Below are the code and all the weights of a small trained network. Each question names an input and a class and asks about switching units off, where a switched-off unit gives its printed mean instead of its output.

import numpy as np


def w(rows, s, z=0):
    codes = np.array(rows[::2]) - 128.0
    scale = np.full(codes.shape[1], s)
    scale[-1] = z or s
    return codes * scale


def f(y):
    return np.maximum(y, 0)


def log_softmax(a):
    a = a - a.max(-1, keepdims=True)
    return a - np.log(np.exp(a).sum(-1, keepdims=True))


def net(x, mask):
    res = np.array(x, float).reshape(1, 6) / 4 @ E
    y = f(res @ A[0][:, :-1].T + A[0][:, -1])
    res = res + np.where(mask, y, B[0][:, -1]) @ B[0][:, :-1]
    return log_softmax(res[-1] @ U[:, :-1].T + U[:, -1])


A, B = {}, {}
E = w([
[103,234,175,188,57,115,36,209,151],'x0',
[227,153,48,114,92,249,112,167,97],'x1',
[165,89,210,72,70,175,87,71,211],'x2',
[219,181,161,19,202,68,138,211,165],'x3',
[140,42,99,108,128,70,2,153,74],'x4',
[104,184,50,114,179,124,59,45,204],'x5',
],0.0079)
A[0] = w([
[88,89,126,199,89,173,116,86,105,52],'n0',
[92,93,188,120,113,99,161,162,108,99],'n1',
[170,151,157,75,180,84,132,163,149,18],'n2',
[210,148,46,125,74,223,127,145,118,3],'n3',
[180,149,140,79,158,121,116,174,144,32],'n4',
[103,172,136,140,133,152,195,127,180,64],'n5',
[106,195,171,174,87,94,74,189,163,48],'n6',
[143,59,107,103,160,118,171,88,123,26],'n7',
[91,121,118,111,137,138,128,153,136,60],'n8',
[124,117,167,104,129,156,116,104,152,46],'n9',
[78,162,89,92,191,128,85,87,168,99],'n10',
[127,154,88,121,157,139,91,95,165,112],'n11',
[146,88,173,141,104,120,140,171,91,101],'n12',
[95,154,162,155,137,111,198,106,172,109],'n13',
[100,145,165,142,130,87,179,89,148,55],'n14',
[124,70,89,79,184,146,184,73,132,66],'n15',
[107,162,126,134,112,165,172,134,160,52],'n16',
[113,194,167,173,87,119,85,145,134,43],'n17',
[91,166,60,169,160,89,169,172,78,111],'n18',
[88,69,105,218,71,160,110,87,106,47],'n19',
[139,85,183,95,94,152,111,92,182,77],'n20',
[124,152,69,138,167,121,88,75,181,69],'n21',
[46,92,196,145,153,2,145,78,162,27],'n22',
[145,67,111,98,172,96,182,66,112,64],'n23',
[137,49,161,135,144,154,196,168,109,108],'n24',
[138,145,168,101,83,137,113,89,144,52],'n25',
[77,114,121,175,85,156,127,93,117,11],'n26',
[128,91,150,120,115,150,119,120,176,55],'n27',
[88,144,172,143,132,78,120,124,153,20],'n28',
[77,165,111,134,167,145,169,153,109,83],'n29',
[73,100,111,166,91,151,126,104,131,1],'n30',
[128,172,132,140,124,153,196,109,149,69],'n31',
[134,73,112,116,145,161,140,120,148,70],'n32',
[137,149,72,148,146,136,143,146,91,76],'n33',
[117,88,131,131,121,85,56,136,112,55],'n34',
[115,145,87,146,159,114,149,155,108,32],'n35',
[121,122,96,171,187,87,125,151,91,47],'n36',
[146,87,189,77,86,167,113,89,182,86],'n37',
[135,70,90,110,108,81,74,142,100,76],'n38',
[107,42,115,113,139,64,57,139,116,82],'n39',
[121,179,142,124,112,137,205,101,147,76],'n40',
[125,95,183,140,97,144,170,190,96,84],'n41',
[171,125,184,92,73,177,93,94,164,90],'n42',
[160,145,144,71,164,111,131,174,140,58],'n43',
[147,157,163,86,162,76,138,162,146,30],'n44',
[94,113,133,112,136,138,135,136,125,68],'n45',
[107,170,102,114,150,118,113,79,173,94],'n46',
[140,95,99,126,147,120,96,113,130,62],'n47',
],0.012,0.0058)
B[0] = w([
[146,172,75,88,174,78,172,62,167,216],'n0',
[173,79,133,193,94,124,144,141,138,207],'n1',
[148,172,85,105,157,91,184,59,157,201],'n2',
[205,1,71,130,203,197,121,254,167,224],'n3',
[153,149,73,104,162,99,195,72,145,186],'n4',
[152,165,167,89,113,168,111,99,68,186],'n5',
[34,210,60,103,64,151,92,185,186,219],'n6',
[71,206,78,109,84,136,97,173,156,199],'n7',
[115,111,128,120,129,132,127,125,135,128],'n8',
[112,131,143,139,163,108,94,135,110,157],'n9',
[165,80,173,209,50,107,183,118,140,202],'n10',
[163,108,160,184,80,105,154,133,118,184],'n11',
[157,136,146,195,77,131,145,89,130,201],'n12',
[187,135,169,81,133,186,90,108,115,202],'n13',
[179,93,117,98,149,166,108,150,128,180],'n14',
[58,213,71,135,69,128,89,191,162,232],'n15',
[163,160,137,85,127,139,102,118,83,165],'n16',
[76,205,73,121,69,130,107,182,172,195],'n17',
[47,75,203,139,175,71,92,121,94,223],'n18',
[164,170,99,83,170,75,175,82,163,237],'n19',
[62,104,164,142,173,89,119,127,72,208],'n20',
[163,109,178,208,68,97,167,123,107,195],'n21',
[190,15,72,135,210,184,143,240,155,244],'n22',
[47,202,64,118,71,142,88,193,176,225],'n23',
[140,129,133,191,71,106,126,123,128,224],'n24',
[93,125,142,127,148,113,114,144,96,166],'n25',
[142,170,68,102,157,92,189,85,134,184],'n26',
[108,129,145,127,146,102,125,146,89,160],'n27',
[146,66,69,132,146,138,119,194,145,166],'n28',
[101,137,178,115,157,113,103,131,82,171],'n29',
[157,156,80,97,151,87,183,75,151,175],'n30',
[161,161,176,74,108,165,94,90,96,184],'n31',
[82,146,127,110,114,129,132,164,131,169],'n32',
[96,84,162,132,169,102,101,156,109,174],'n33',
[173,184,158,74,114,183,99,117,96,186],'n34',
[73,111,170,134,158,104,109,119,111,160],'n35',
[89,108,184,130,161,120,113,135,75,182],'n36',
[69,115,177,153,174,79,108,131,86,226],'n37',
[165,181,197,85,115,188,101,75,77,200],'n38',
[193,167,179,72,120,210,98,84,81,223],'n39',
[168,161,161,89,111,159,94,83,78,191],'n40',
[171,106,152,198,55,98,153,109,145,216],'n41',
[63,102,162,143,172,84,103,152,74,218],'n42',
[133,162,73,103,146,89,173,56,137,193],'n43',
[144,135,73,105,162,94,181,74,154,191],'n44',
[118,141,112,144,145,141,138,126,140,133],'n45',
[168,100,153,199,81,122,137,127,117,179],'n46',
[175,152,153,129,99,166,121,105,113,161],'n47',
],0.0086,0.011)
U = w([
[162,158,27,59,200,47,226,53,163,82],'0',
[38,192,33,101,38,146,86,209,168,105],'1',
[203,37,58,121,218,213,133,227,140,202],'2',
[196,166,175,36,116,230,83,79,60,103],'3',
[24,95,176,142,221,36,99,143,65,139],'4',
[198,105,126,254,11,90,187,124,131,135],'5',
[86,89,151,143,98,166,148,94,185,253],'6',
[64,40,116,116,124,181,127,43,218,57],'7',
],0.0074,0.0069)

Each question gives the input, the list of numbers given to net, and the class t.
The units are the neurons (one row each of A and B). Each row of codes is followed by its name. A weight is (code - 128) times the scale printed after its matrix; where a second scale follows, it is the last column's (A, B and U).
mask holds one flag per neuron, in row order. A switched-off neuron (its flag False) gives its mean, the last column of its row in B, instead of its output. The means were averaged over made-up inputs and are rounded, as every weight is.
A unit's drop is (log p(t) with every unit on - log p(t) with that unit switched off) / (log p(t) with every unit on - log p(t) with every unit switched off).
The circuit of an input: a set's keep is (log p(t) with only the set's units on - log p(t) with every unit switched off) / (log p(t) with every unit on - log p(t) with every unit switched off). Starting from the 12 units with the biggest drops (on a tie, the unit counted first), units are removed one at a time, each time the one whose removal leaves the highest keep (on an exact tie, the one counted first), for as long as the keep stays at least 0.8.
units of the circuit, in order: the units of the circuit, biggest drop first
unit that matters most: the unit with the biggest drop
k most important neurons: the k neurons with the biggest drops, biggest first
drop of u: that unit's drop, to one decimal
input [-7,8,-8,7,-4,3], class 2: 2 most important neurons	(n3; n19)
input [-5,1,-4,0,4,-3], class 1: units of the circuit, in order	(n23; n7)
input [-8,-3,7,-7,-1,-8], class 1: unit that matters most	n23
input [3,-4,-4,6,8,-4], class 3: 3 most important neurons	(n39; n38; n34)
input [-6,-7,7,-7,0,-5], class 0: 2 most important neurons	(n0; n19)
input [-4,-7,-2,5,-5,-8], class 5: 3 most important neurons	(n24; n41; n3)
input [-7,-6,6,-4,1,3], class 1: 2 most important neurons	(n23; n15)
input [2,-2,7,6,-1,0], class 4: 2 most important neurons	(n42; n37)
input [7,-4,8,1,2,-5], class 4: 2 most important neurons	(n42; n37)
input [-1,4,-8,-7,-5,7], class 4: 3 most important neurons	(n18; n33; n29)
input [3,-3,-3,-4,4,6], class 5: 2 most important neurons	(n10; n21)
input [0,-8,-8,7,-6,-5], class 2: 2 most important neurons	(n22; n14)
input [-7,-5,7,-7,-1,3], class 0: 3 most important neurons	(n19; n0; n30)
input [6,-8,0,3,-8,-1], class 2: units of the circuit, in order	(n22)
input [5,4,3,1,-1,-4], class 1: 3 most important neurons	(n6; n22; n17)
input [-8,8,-4,-7,2,-7], class 1: 2 most important neurons	(n15; n7)
input [8,-7,8,-3,-1,-6], class 1: 2 most important neurons	(n6; n17)
input [6,-3,0,6,4,-6], class 0: 2 most important neurons	(n44; n2)
input [-6,5,2,0,-6,-6], class 1: drop of n21	0.1
input [0,1,5,6,3,7], class 5: units of the circuit, in order	(n10)
input [-4,8,-2,-7,-4,-6], class 2: drop of n3	8.9
input [-8,-4,7,-1,7,0], class 1: drop of n15	0.4
input [-2,4,-3,-8,8,-4], class 0: drop of n0	0.8
